Each row has a class, written as a number after it.
[ -19   27  -10   70 -122  -79  -55  100  -16    8  -19   19   16   35
  -19  126   48  -62  -11   45   20  -48  -35   -9   42   62   28   -7
  -65   14  -19   32   86   36  -20  -77    8   28] : 1
[-121 -230 -283 -175   -2  228  194  -22  167  102 -107  144   22   -7
  221  -20   52  -52  -62   24 -337 -302  -33  153 -489    7  259  -68
  -57 -287  -35 -191  198 -139  -46  215 -178 -221] : 7
[-218  100  -22 -214   92  109   60  -36   38  -54  -78  116   28   29
  -23 -155   57  -88   12 -100 -242 -157  138  193 -279  -36   87   23
   91   45   33  -40  -41 -176  -26  246 -114 -212] : 0
[-139  268   31  270   58    9  -68 -104 -119  -55 -164  136  -94   99
  -93  -50 -114  -59  -19  -86  -14  -20  104  107 -152    1  -79  -58
  -56   99  252 -145  -55  183   80  -95  155   35] : 1
[   8  -95  -30 -232  -84  -40 -213  127   41   42   10 -205 -103    8
   25  122  -90 -133  -11   51  -98  -43 -115  -46   -5 -123  -29  -97
  -43  -79  -17  114   22  -12   75  -54    0   65] : 2
[  91 -289  -70 -117 -196   12 -232  276   79  186   51 -280  -39   80
  -64  185    9  -44  -96   36  -81 -113 -202 -103 -113   24  -93   38
 -254 -199  -94   12  137  -72   80 -126  -29  143] : 7
[-338 -366  404  -84 -435  424 -387 -186 -699  -36   27 -563 -162  116
 -419  -32  -51  129 -339 -137 -397  293 -329 -356  249  -27   85   77
 -344  -59   27  296  -95  230  -70 -576  322  125] : 7
[-176  266  131  241  -22  -18  169 -113 -137 -144 -146  105   94  -20
  -25  -19   71 -117   71  -61   55  161  107   28  174   74    2   45
   68  186  150  115  -16   73  -55   22    8  -48] : 4
[ -19 -169 -122 -117   27   21    8  -24  -17   62  -72  -82   18   38
  -26    5   -2   68   -7  -15  -44  -31 -103  -10  -67   47   91   17
  -62  -85  -22  -67   54   88  -12  -66    1  -16] : 5
[  -2  228   45  203    4  153   68  -67  -85  -32 -114  -20  -83   17
  137   67  121   17  -18  -89  254  148   91  110  134   19  189   56
  -81   55  192  -76   12  -19   44  136  -84 -116] : 1
[-117  106 -141   62 -120  144 -181  266  172  123   12  -60  -51   52
  -95   99   39 -200 -100  -19 -121  -34  -20  154 -294  104 -104  -14
 -213  -47  109    1  167  -55  -25  126  -30  -49] : 0
[ -90  -21  -97  -80 -128 -100  100  190   23   72   49  160   51   25
  -71  117   92   70   24   62  -93 -169 -101  106    0   63   50   -2
  -46  -23  -37  -37   54  -18 -142  -20  -23   10] : 0
[ -88  -95 -111  -30   64  -84  -18   99   36    5    8  -91  104   80
  -48  -43  -49  -23   11    2   69  -86  -64  -13 -136   12  -60   -2
  -21  -68  -35  -73   16   35   -9  -34   42  -22] : 3
[ -97  294  195  473 -106   20  157 -322 -338 -318 -152  -19  -68  -24
  186   59  -84  -70  -84 -105  -39  423   17   44  324  -56  125   36
  -87  176  292  231  -79   37  123   69   31  -16] : 4
[ 130 -254  -70  -91  -14   -6   70   61   86  204  148 -155  191 -117
    2  119   47   79   21  104  230   17 -101 -156  131  134    2   60
  116 -147  -25  -72  156  180  -32  -40  -17  202] : 0
[   6 -156  -28  -68 -212   79  -80  260   68  169  -46  -29   11   63
  -12   88   76   59  -66  129 -116 -206  -89   46 -156   39  126   21
 -146 -130  -56   -6  166  -47  -86 -113  -16  -39] : 2
[ -17  -91  -16    8 -160  -25 -170  158   27  127  -11 -178   86   31
  -33  193   12  -72  -20  -45  -62  -53 -136  -27   14   59   11   23
 -140 -101  -63   55  128   19   35  -54  -19  119] : 3
[-145  222  171  205 -265 -310  -73  -81 -242 -213 -101 -105   35   36
   66  271   25 -306   34 -133 -416   53  -52  -31  115   31  -31   43
  -22  163  -84  275  -67 -122  141  -85  121  225] : 2
[  54  -60   48  110 -150  -46  -34  190    9   89   75  -21   42  -10
   10  110   54   34   -4   19   10  -29  -68  -25   38   36  -13   23
 -100  -22   -2   57  172   11   38  -32   -1   77] : 6
[-105  279  107  208  -66   33  112 -124 -205 -205  -60  132  -10    9
   27  -41   55 -123  -26    2  -73   60  133  123   30   -6   27   10
   48  198  198  140  -26   -1  100  -15   48  -57] : 0
[ 134  118  108  271  -62  158  -75   93   20   47   13   47  -60  -46
   17  102   55   54  -21  108  366  133   94   57   18   52   -8  -67
 -126   32  128   51  160  112    6   75  -15   11] : 4
[ -19   66 -117  161  224 -250  230 -339 -256 -317   82  -95  138 -105
  129  -19 -189  121  156 -139  -98  249  -94 -215  519  -66   80    9
  167  192 -193   71 -254  -46   75 -155  179  171] : 0
[ -43   33  -22  348 -111 -113  -68  202   34   34   99  212  114   90
    9   96   18  -26  -16   80   86 -162  -31  -22 -143   75  -22  -65
 -122  -28  -39  -11  258  -22    3 -147  102  -35] : 7
[-177   93  135  396  -57 -165  396   -1 -205  -80   11  439  232  -57
  -13  136  208  163   69  156  260  140  -10   36  159  243  121   70
  -69  156   18  -61  123   95 -300    6    6  -18] : 3
[-107  294 -104  144   21  -65  111  -48   15 -151   18  257   50   16
   52  -30  118 -120   34    7 -109  -80  153  109    7   51   -5  -56
  135  172  -45   36   25 -133  -65  162  -19  -94] : 2
[ 99  38  68 226  -7  32  82 -25  81  27  42 133  87 -89 121  31  33  30
  55  55 222 117  47 -55  73  60 -11 -42  11   2  56  53 173 128 -12  29
  30  40] : 7
[ 122  629  325  516  -21 -140  220 -240 -530  -59   37  899 -168 -251
 -131  302  141  257  -53  -88   60   86  178  549  317  115  211 -159
 -280  455   26    5   16 -178   31  346 -200  159] : 7
[ -58 -201   26 -172  -36   56 -178   29   39   42  -74 -210   36   54
  -83   68 -106  -90   12   72   48    8  -47  -82 -190   27    6  -49
 -115 -128   30    5   72  135   45  -22   24   29] : 0
[ 234 -109 -242   62  -32   86   77  142  209  141  130   16 -214  -16
  152    5   29  213  -32  -54  -78  -81  -13   -1  -47  -76  128 -114
 -137 -183 -191 -220   13 -276   11  231  -60  -81] : 5
[  82 -106   59  160 -110  -19   -2   79  -40   93   26   -7   50   17
   -2   73   37  169   -5  -31  114  103 -150  -90  173   52  -22   65
  -84  -77   20   64   90  119  -67  -46   -2  115] : 0
[ 141   54   94 -204  107  554   57  278  446  230  245  443 -334  -93
  -45  -62   88  324  140  178  455  -83  450  391 -440 -166   80 -317
   38  -31   38 -208  194    9 -146  429 -213 -276] : 1
[-210   93   28  275 -390 -130   81  330  -94   15  -60  182  177  132
   24  118  194 -196  -48  134 -356 -372  -74   25 -192  127   92   53
 -107   18   41   50  253 -191   21 -213   74  -11] : 5
[ 16 192 189 273 -40 116 -51   1  39  23  20 137   1 -11  13  61  34   4
  12  30 310 135 127  46 -42  51 -14 -84 -53  62 150   7 144 159  -7  71
  35 -29] : 2
[ -18 -128   39   92 -183  -50 -107  177  -58   96   43  -97  104   33
  -44  123   45   -4  -32   12  -37  -12 -149  -73   -5   90  -47   74
 -128  -70  -47   46  158  142   11 -181   85  133] : 4
[-249  438  229  421 -278   97 -290 -303 -363 -270 -202 -338  205   38
   76  214 -165 -442 -142 -197 -129  273   83  -92 -158    7 -126  -93
   52  158  129  386   64  114  126   35  170  147] : 1
[-256  428   45  244  -48 -156 -143    2 -251 -183  -58  -28  153  124
  -36  -32  173 -430   -5    9  -97 -370   85   40  -39  163   89   67
   54  202  223  -32   51  -28  234 -137  177    4] : 5
[ -13 -190   55   29 -208   23 -132  206  -58   86  -20 -134    4   51
  -43  161   56   13 -125   32   76  104 -216  -38   27   95  -40  103
 -222 -156   54   97  144  177  -76 -142  -19   91] : 4
[ -33  309  -73  435   75 -151  352 -247 -335  -56  -37  320  148  -41
   44  -68  132  -91 -165   24  181   54  -62   39  285  231   41  105
  -18  162  259 -247  -17  154   80  -13   91   97] : 0
[-123  331   10  281   -6  -68   22  -76 -120 -178  -93   92   23   52
   36  -20   22 -205  -22  -30  -53  -33   99   86   45   14    0    9
   25  184  143   42  -13  -44  105   -1   64  -48] : 5
[ -11  -93   43  -93   -6 -122  -63   49  -90   -5   53  -26  122  -38
   -5   68   17  -92   17   89  -20  -88  -62  -23  -59   50   -2   23
   33   -6  -60   -1   50   89  102 -134   76   90] : 2
[ 185 -276  -15    0  -35 -255  -85  -10    3  171  122   15  173  -91
  -50  109  -65   -2   43   84  -46 -195 -126 -184  -80   78   -7  -57
   84  -66 -185   38  205  174  103 -276  134  181] : 8
[ -40  154 -218  287  -60 -225 -321  209    5   -4 -245 -241  -17  155
   82  144  -83 -352  -73 -105  -42 -252 -146  -10  -14    4  -97  -56
 -217 -124   54    6   72 -109  214    0   24  112] : 7
[-153   45  -75  -48  -55  -96  -33  -83  -89 -116  -96  -60   72   64
   13    6  -59 -269   28   56 -236 -135    7  -46 -134   32   34  -90
   82   33   42   63   65  102  131 -129  143   68] : 5
[  26 -196  107  -65 -145  238 -347  162  132  324  -33 -334 -133  -51
   36  212 -150  -19 -133   17   77  -84 -136   26 -142  -97   97  -93
 -377 -308  107 -210  152  133  178  -60   13   84] : 7
[-197  419  162  416  -39  -23    5 -169 -175 -156 -108  179  -34   20
  -14  -20  105 -248  -80  -16 -129   11  133   75  -23   73   24   -3
  -47  297  168  115   31 -137   60  -35  100 -105] : 8
[ -57   22  -21  225 -208  -66 -188  101 -187    0   15   28  -60   87
  -19  222  -35   24 -120 -242 -320   68 -252   76   98  -38  -43   16
 -204  -26 -180  195   39 -116   11    0    6  132] : 5
[-158  -78  113  -11  -40  -48 -116 -129 -238  -53  -73 -170  109   -8
  -53  133  -43 -150  -22   -6  -33  170 -104  -65  -63  117   31   73
 -103    4  104   93   81  217   47 -153   99   72] : 7
[   7    2  120  156  -13  132 -157  -17  -27   37    0  -76  -63   26
   -6   42   -8   52  -28   -5  237  134  -26   17   21    8   21    6
 -128  -40  146   40  101  192  -10  -31   51  -32] : 8
[-145   -3   23  -80 -184 -151 -163   29 -129  -39  -63 -150   -3   87
  -37  108  -21 -176  -50   30 -357  -89 -139   13    4   20   36   89
 -162   -9  -14  107    1  -49   66 -248   72   48] : 4
[  26 -247  139   50 -171 -267 -214   85 -218   93  -49 -102   72   41
 -166  181 -123  -77 -136  121  -49  -38 -281 -118   35  125 -114  105
 -336  -95   18   35  125  198   99 -405   98  295] : 6
[  53 -289  143 -202  -49  138 -296   50    8  257    6 -125    2  -55
 -109  160  -82   33  -33   74   51  -30 -114   33 -320   25   38   -7
 -256 -157  -23  -68  185  256   68 -127   12   56] : 4
[  59   96  105  -36   47 -276 -110  -58 -118 -210  102  -57  254  -46
   -2   51   11 -156  170   94  192  -22   58  -15  243   68 -154  104
  317  111   -3  208  -50  300   92  -78  124  185] : 6
[ -19  216  -69  401   41 -110  -98 -126  -55 -185   48 -117  186    9
   66  148   10 -151   90 -104  325  326  -59 -171  476  143 -132   24
   43   84   -2  205   54  168   20  -14   82  131] : 0
[  20 -173   17   86  -54 -157 -106  -15  -93   19   75 -107   97   -4
  -30  124  -50   34   -7  -44   18  126 -245  -91  205   93  -80   97
 -109 -122  -49   33   39  246   34 -213   95  186] : 5
[-136  121 -140   74 -100  -42  116   91  -44  -46  -63  125  117   45
   -5   59   99 -144  -16  -21 -225 -179   42  126 -190   87   28    0
  -14   78  -82   16  106 -156  -13  101  -38  -21] : 4
[ -78  129 -112  -46   12  -96  118   -8 -116 -114   44  139   41  -15
   43 -100  108 -154  -43  -13 -316 -144   13  167  -66    2  -45   94
   69  118  -18   29  -30 -160  115  -42  -30  -63] : 1
[ -39  159   99  191   29  174  -85 -165 -215   31   28 -145  -32  -47
  -19  -30    6  -79 -139 -106  117  115  -28   41   84   33   54   13
 -101   66  243  -43   54  149  188   -5   84   40] : 8
[  55  252 -226  174  -47  111  315  241  266  132  -43  383  -69    3
  155  -73   94    5  -49   39   57 -128  128  169 -150   -6   84 -174
  -44   25   89 -119  211 -291  -95  346 -193 -163] : 1
[ 110   63 -259   56  182  116   68  104  185   44   74   14 -159   48
   16 -112  -63   54   -4  -16  225  -19   -4   71   52 -118 -126  -87
  -75  -23   97 -176  -29  -74   70  151  -88  -63] : 5
[-243  361   61  326   18  -74  101 -116 -256 -222  -70  151  165   69
    5  -56  105 -236  -40   53   92  -23   95   93   75  136   33   11
   26  212  250    3   51   75  133  -27   80  -21] : 3
[-237   57   68   -4 -113  -23   -2  -97 -202  -41 -100   21   92    1
  -56   71   12 -116  -71  -11 -287  -55  -27    0 -117   85   98  -17
  -35   50    0   20   41   10  -55  -17   52   37] : 7
[  92  -74  341  163 -351  147 -246  221 -412  153  277  327 -175   11
 -385    9  115  321 -201  -19 -249 -168  -28   69   84  -81    7   -3
  -71  198  -30  251  147   16    0 -256  172  122] : 8
[  16 -197   84    6 -168  -29 -379  158  -25  162   99 -206   65   40
 -147  178 -136  -10  -47 -163   57  -59 -167 -196  -31   32  -37 -148
 -155 -250 -145   11  118   78   72    9  107  200] : 7
[ -38  -95  123   73 -151    0 -130   78    5  142  -56  -73   73   33
  -49  117  -21  -17  -25   41   76   13  -40  -62 -174   76   -7  -44
  -79 -113   41   35  176  189  -57  -69   51   86] : 3
[-258  253  215 -175  189  114 -208 -431 -228  -33 -129 -411  -40 -161
    6   55  -75 -211  -58 -285 -264   28   27  178  -69  -79  215   94
 -182  109   29 -122 -263 -259  180  162  -83  -69] : 3
[-327   80  279  526 -822  163  208  486 -296  -67  421  151   -7  115
   86  360   97  -77 -400  306 -528  406 -391  207 -317  172  -77  240
 -727 -126  235  146  258 -218 -106 -501  154  -48] : 5
[ -53   13  125  120 -115  -16  -61   28  -97   53    6   24   37   -8
   20  122   -4  -52  -64  -26  -24   21  -72    5 -114   46   44  -26
 -100  -26   34    8  109   51   45  -26   73   72] : 2
[-102   20   66  192 -171  -45  -11   85  -48   35  -74   49  -44   29
   -6  129    7    4  -45  -38 -160  -47  -53   56 -125    2   39   -5
 -139   11  -31   72   75  -27  -80 -128   84   -8] : 7
[-157  165 -166   51   -8  -85  267  102  104  -87  -37  329  -15   82
   46 -101  173  -87    4  -87 -249    9   47  184 -108   54  -43  107
   20   93  -14   52   24 -226 -161  129 -124 -245] : 4
[-157   25  -34  -69  -60  -95  -41   -7 -146  -77    2    8   70    7
   36   37    5 -181  -42    0 -365 -152  -93   67 -136    1   68   25
  -34   26  -33   29   18 -106  136 -109   64  -13] : 5
[ -20   79  -86  200 -217 -293  171  188 -140 -103   28  168  136    4
   60  164  148  -41   28   22 -293 -123 -137   83  206  102  -34  138
  -59   80 -136  140   43 -146  -19 -144    7  119] : 6
[ -74  -59  -36  102  -52  -35  -35   44  -48   64   12  -53   35   96
    9    5   -8   15 -139  -38  -39 -108 -170  -52  -87   51   66   10
 -136 -138   66 -136   29  -68   75  -53   39   -3] : 0
[-173  184   36   46 -145  -59   93   18 -102  -64  -30  168   67   -5
   41   24   70 -145  -23   37 -297 -266   65   88 -149   14  137 -102
   96   99   15   68   94 -113   32  -12   35  -37] : 6
[-420  268   51  259   42 -285   50 -296 -420 -334 -195  108  423   50
   28  140  -36 -465  -38  -38 -236  -74  -33  -23 -353  269   71  -23
   43  162   59  -33   28   49  248 -201  216   55] : 2
[ 101 -216  -28   10  -76  -20  -89  173   -3  188   12 -111   57  -11
  -30  189   12   87  -13  -24  147   78 -163  -69   71   83  -12   69
 -167 -167 -109  -47  109  127  -50 -114  -17  158] : 3
[-112 -170 -152 -285 -148   85 -368  188  234  109  -67 -208   47  166
  -85   61  -89 -172   29    9 -222 -256  -61  -45 -354   27  -59 -143
 -100 -255  -60   99  219   52  -27    0  -13   19] : 7
[ -18  315   98  423 -119   34   14  -13 -173  -93  -78  158    3   75
   12   -4  109  -65  -55   24  162  -32  133   93   76   75   21  -16
  -29  150  210   40  109   79   84    6   59   19] : 1
[ -25 -205   17  -99  -99  -19  -10  107 -110   -1   14 -100   65  -54
   35  107   27  -56  -67   86 -152   31 -137   11   -2   10    9   95
  -75  -16  -98  104   93   42   31  -97  -11  103] : 2
